[[63 35 44 35 57 36 36 33 46 51 35 39 30 53 27 62]
 [47 58 63 38 56 54 41 68 50 45 37 56 33 51 52 45]
 [54 21 35 44 54 43 49 67 70 70 46 54 53 34 27 72]
 [45 44 36 58 52 52 58 22 53 64 41 47 43 56 32 70]
 [46 33 31 72 26 43 56 19 50 57 43 41 63 41 21 51]
 [58 59 46 29 59 58 39 62 45 36 44 41 26 55 47 45]
 [65 57 46 50 57 45 42 59 50 30 45 53 51 39 43 66]
 [53 51 48 41 36 44 34 75 35 53 45 77 39 55 65 42]] → 55

[[108 165  98  76 169 115 207 151 142 154]
 [110 139  76  92 130 112 225 151 139 174]
 [126  90 123 160 202 131 201 108 137 215]
 [156 130 184 180 132 159  59 127 135 104]
 [149 168 159 153 127 158  75 159 139  97]
 [155 164 157 144  80 167  96 167 140  80]] → 167

[[   1  175 -388  210 -435 -529 -523   67  190 -319 -436   79 -407]
 [ 298  141 -181  406 -425  -49 -187 -270  278  166 -383 -325 -228]
 [ 227  -75   32  213 -424 -186  104 -142 -221  278  163   29 -213]
 [ 384 -213  323  -90  103   99 -162  519 -724  186 -114  406  -36]
 [  19   54 -129  393 -548   13 -214 -346  318   86 -190 -322 -206]
 [  39   57 -147  424 -579   18 -204 -381  341   90 -201 -357 -205]
 [-186  145 -385  313 -635 -463 -479 -149  352 -313 -284  -59 -413]
 [-259  109 -399  149 -525 -598 -603   86  198 -472 -265  201 -449]] → -265

[[101 167 230 248 228 177]
 [105 161 226 248 226 175]
 [110 153 219 247 223 172]
 [106 159 225 246 226 175]
 [109 154 221 247 223 173]
 [105 160 226 247 227 176]
 [241 151  56 101  74  87]
 [212  91 103 194 126 103]
 [240  88  74 154 105 100]] → 154

[[6 1 2 5 2 2 7 3 8 2 2 4 1]
 [6 3 6 6 3 2 6 7 6 2 3 3 3]
 [5 3 5 4 2 3 4 3 1 3 5 4 4]
 [6 5 6 5 7 4 5 4 7 7 3 6 2]
 [7 7 5 4 6 7 5 2 2 7 7 7 7]
 [2 2 2 3 6 3 2 4 3 5 7 6 4]] → 7

[[5913 6332 5733 4821 5752 4834 5949 4792]
 [4281 4090 4592 6470 5372 7236 3746 7028]
 [5805 5938 5058 4577 5489 5293 5862 3528]
 [5361 5827 5749 5259 5456 4796 5954 5295]
 [5965 6733 5107 4430 5276 6189 5870 2923]
 [6049 6293 4272 5262 5245 7189 5222 3506]
 [5301 5509 3570 5266 5441 9414 4368 2408]] → 9414

[[-187  330 -407  582  625 -671  309 -375 -184 -582  552 -339  521]
 [ 575  693 -578  -95  248  368  701 -567 -579  474  194  473  594]
 [-230 -553  748  389  384  377 -613  728  757  -18  369 -208 -422]
 [ -74 -488  763  363  178  332 -560  661  738  -35  204 -221 -221]
 [ 479  671 -684  276  383 -125  738 -635 -652  353  283  436  544]
 [ 470  -45  638  411  391  401  236  621  630  436  311  431  -82]
 [-376  -42   -6  615  613 -639  -72  -60   93 -570  528 -430  590]
 [ 463  363  247  -63  -42  636  431  315  267  555   54  453  268]
 [ 290  172 -606 -384 -425  334  390 -590 -572  425 -339  341 -465]
 [  88  262  251  580  605 -568  256  233  345 -382  500  -79  582]
 [ 477   93  415 -381 -491  774  270  403  424  627 -321  530 -428]] → -321

[[2 8 8 1 6 3 5 5 3]
 [8 3 3 9 4 8 4 5 8]
 [8 1 2 8 4 2 7 8 3]
 [2 8 8 1 6 5 4 4 4]
 [2 7 7 1 6 2 6 5 2]] → 6
---
[[-14 -15  -8  33   8]
 [ -5 -14   0  26  -2]] yields 0

[ 37  -9  24 -15  32  14] yields 24

[ 20 -18   1   5  17  26  35] yields 1

[[ -5  14   9   0  -1]
 [  6 -33  12 -37 -10]] yields 12

[ 11   7   3  -1  41 -16] yields 3

[  4 -20   6  26  -9  35   0] yields 6

[ 20  13  35 -39  -8 -20] yields 35
---
[[3 3 3 4 3 7 5 5 3 4 3 2 5 3 6 3]
 [5 5 4 5 5 2 5 6 5 5 4 5 3 4 5 5]
 [5 5 5 6 6 4 5 6 6 4 5 4 3 4 6 6]
 [3 4 4 3 3 6 4 3 3 5 4 4 6 5 4 4]
 [4 4 3 7 4 2 6 6 4 6 3 7 3 6 5 4]
 [3 4 4 4 4 6 5 6 4 4 4 2 6 3 6 4]
 [3 3 3 6 3 3 5 5 3 6 3 6 5 6 5 3]
 [3 3 4 6 3 5 6 5 3 6 3 6 4 6 6 3]
 [3 3 4 6 3 5 6 4 3 6 4 6 4 6 5 3]
 [6 6 6 4 6 2 4 4 6 5 6 6 3 5 3 6]
 [4 4 5 3 4 5 3 2 4 4 5 4 4 4 2 4]
 [5 5 5 3 5 6 4 7 5 3 5 2 7 3 7 6]] Answer: 3

[[ 33  42 -18 -13   7  29  31 -21   5  44]
 [  3  -5  17  14  17  -5  18 -16   2  22]
 [ 20  10 -12  -4 -21  33 -12  27  24  -8]
 [-10   2 -11   2 -10  -5 -21  15  14 -22]
 [ -4   8 -19 -23 -11   5  -7   8 -14 -12]
 [ -3   4 -12   0 -10   0 -14   4  13 -11]
 [ -3  -9  14  19  11 -11   6 -14   9  11]
 [ -6 -15   5 -15   5  -9  11 -17 -33   6]
 [ -5 -16  16  18  12 -16   8 -22   3  13]
 [ 15  27 -19 -11   2  16  14 -13   7  23]] Answer: 33

[[6990 3553 8215 3900 5881 6191 3896 2052]
 [3748 9049 3258 6251 5553 6613 8092 7409]
 [5135 4002 9078 7802 4585 5166 7037 9879]
 [5239 7273 7904 2730 6237 6285 8292 9818]
 [2475 6332 8784 8262 5405 4350 6122 5437]
 [2943 5485 6942 7666 6256 5568 4080 1831]
 [2989 5259 6763 7485 6187 6346 4244 1922]
 [8614 3184 4792 8327 6235 5030 5246 4608]] Answer: 6990

[[ -6 -45 -10 -19  -7   6 -15   0 -42]
 [-18   0 -23  23  -8  18  10   0 -13]
 [ -8  -7 -11  -8 -10 -10 -10  -9  -8]
 [-19   0 -19  14 -48  -8   2 -25  14]
 [ 39   1 -49  -3 -10 -12  -5  46  -3]
 [ -9  -5 -10  -7 -10  -8 -12 -11  -8]] Answer: -6

[[6527 5150 6471 5819 6610 6252 5720 4594 6104 5482 6048 5582]
 [6061 6270 5657 5586 4757 5707 5747 6661 6880 7045 5193 4245]
 [7507 4465 5699 5475 2984 6515 5452 5406 9359 7727 5950 2054]
 [6741 6434 6643 5559 6147 6050 5827 5863 6985 7059 4909 3980]
 [6091 6603 6532 5683 6916 5825 5881 5805 5736 6192 5055 5433]
 [5828 5514 5148 5629 4099 5724 5671 6348 6799 6519 5803 4690]
 [8188 4584 7172 5612 5760 6934 5560 3995 8649 7059 5756 2791]] Answer: 6527

[[ 693   74 -233 -159  179   58 -878  341   65 -491  -74  143  404]
 [-181   61 -602  289   92  634 -630  -39  287 -171 -603  211 -483]
 [-691  385  230 -337 -136 -404  215  559  378  -41   99 -238 -611]
 [ -30  236 -427  225  -41  760 -581  -36  132 -218 -468   18 -215]
 [-301 -371  341 -326   26  -10  115  334   22   22 -565   81  130]
 [ 252  153 -309  256  -16 -526  674 -953   66  154 -241  386 -132]
 [ 185 -392 -269  528 -243   80  403 -398  215 -169  -76 -261 -172]
 [ 105 -929 -175 -235  277  334  -63  -35 -327  114 -157 -797   71]
 [-537  374  262 -801 -462  -86  204    5 -598   63 -132 -372 -742]
 [-344  514  114  121  513 -508 -252 -159 -346   32  499   76   42]] Answer: 693
---
0.143,-0.081,0.132,-0.162 Out: -0.162
-3.725,17.628,-14.670,-2.406,-11.157,4.966 Out: 4.966
186.19,-112.26,166.88,24.99,172.71,64.77,69.05 Out: 69.05
22.387,41.828,-123.195,92.915,97.757 Out: 97.757
0.0,-1.0,-1.2,0.9 Out: 0.9
0.11,0.07,-0.19,0.16,-0.16,0.10 Out: 0.10
193.3,-115.5,106.2,-89.7,-32.4,-80.7,91.2 Out: 91.2
0.176,-0.129,-0.147,0.060 Out: 0.060
---
array([-111.037, -132.900,  -24.370,  144.525]) gives -24.370

array([[-0.04,  0.12, -0.15, -0.09,  0.04],
       [-0.01, -0.18,  0.02,  0.05, -0.18],
       [-0.15,  0.15, -0.13, -0.07,  0.16]]) gives -0.13

array([[  70.023,   86.301,  -34.703,   45.246,  -82.782,  116.702,
         106.832],
       [-117.739,  -20.488, -151.902,    8.786,  102.324,   98.621,
         155.846]]) gives -151.902

array([ -71.8,   84.6, -159.9,   55.7,    4.5,  150.0,   23.1]) gives -159.9

array([-1.458, -0.339,  0.130, -1.783,  0.167,  1.492]) gives 0.130

array([[-101.484, -115.419,  128.916,  -74.155],
       [ -70.012,  122.290,  -77.305, -156.281],
       [  -7.432,  182.023, -103.684,  -15.784]]) gives -103.684

array([ 0.005, -0.118,  0.019,  0.105, -0.087, -0.091]) gives 0.019
---
[-22  36 -25 -41   5   7] result: -22
[-20 -14 -30  28  24] result: -20
[-26  23 -15  11  32] result: -26
[ 35   6 -38  33] result: 35
[-21  29  34 -19] result: -21
[ -8 -31   1 -12] result: -8
[  7 -34   0  -2  30 -10  19] result: 7
[-35  23 -32  33 -26] result: -35
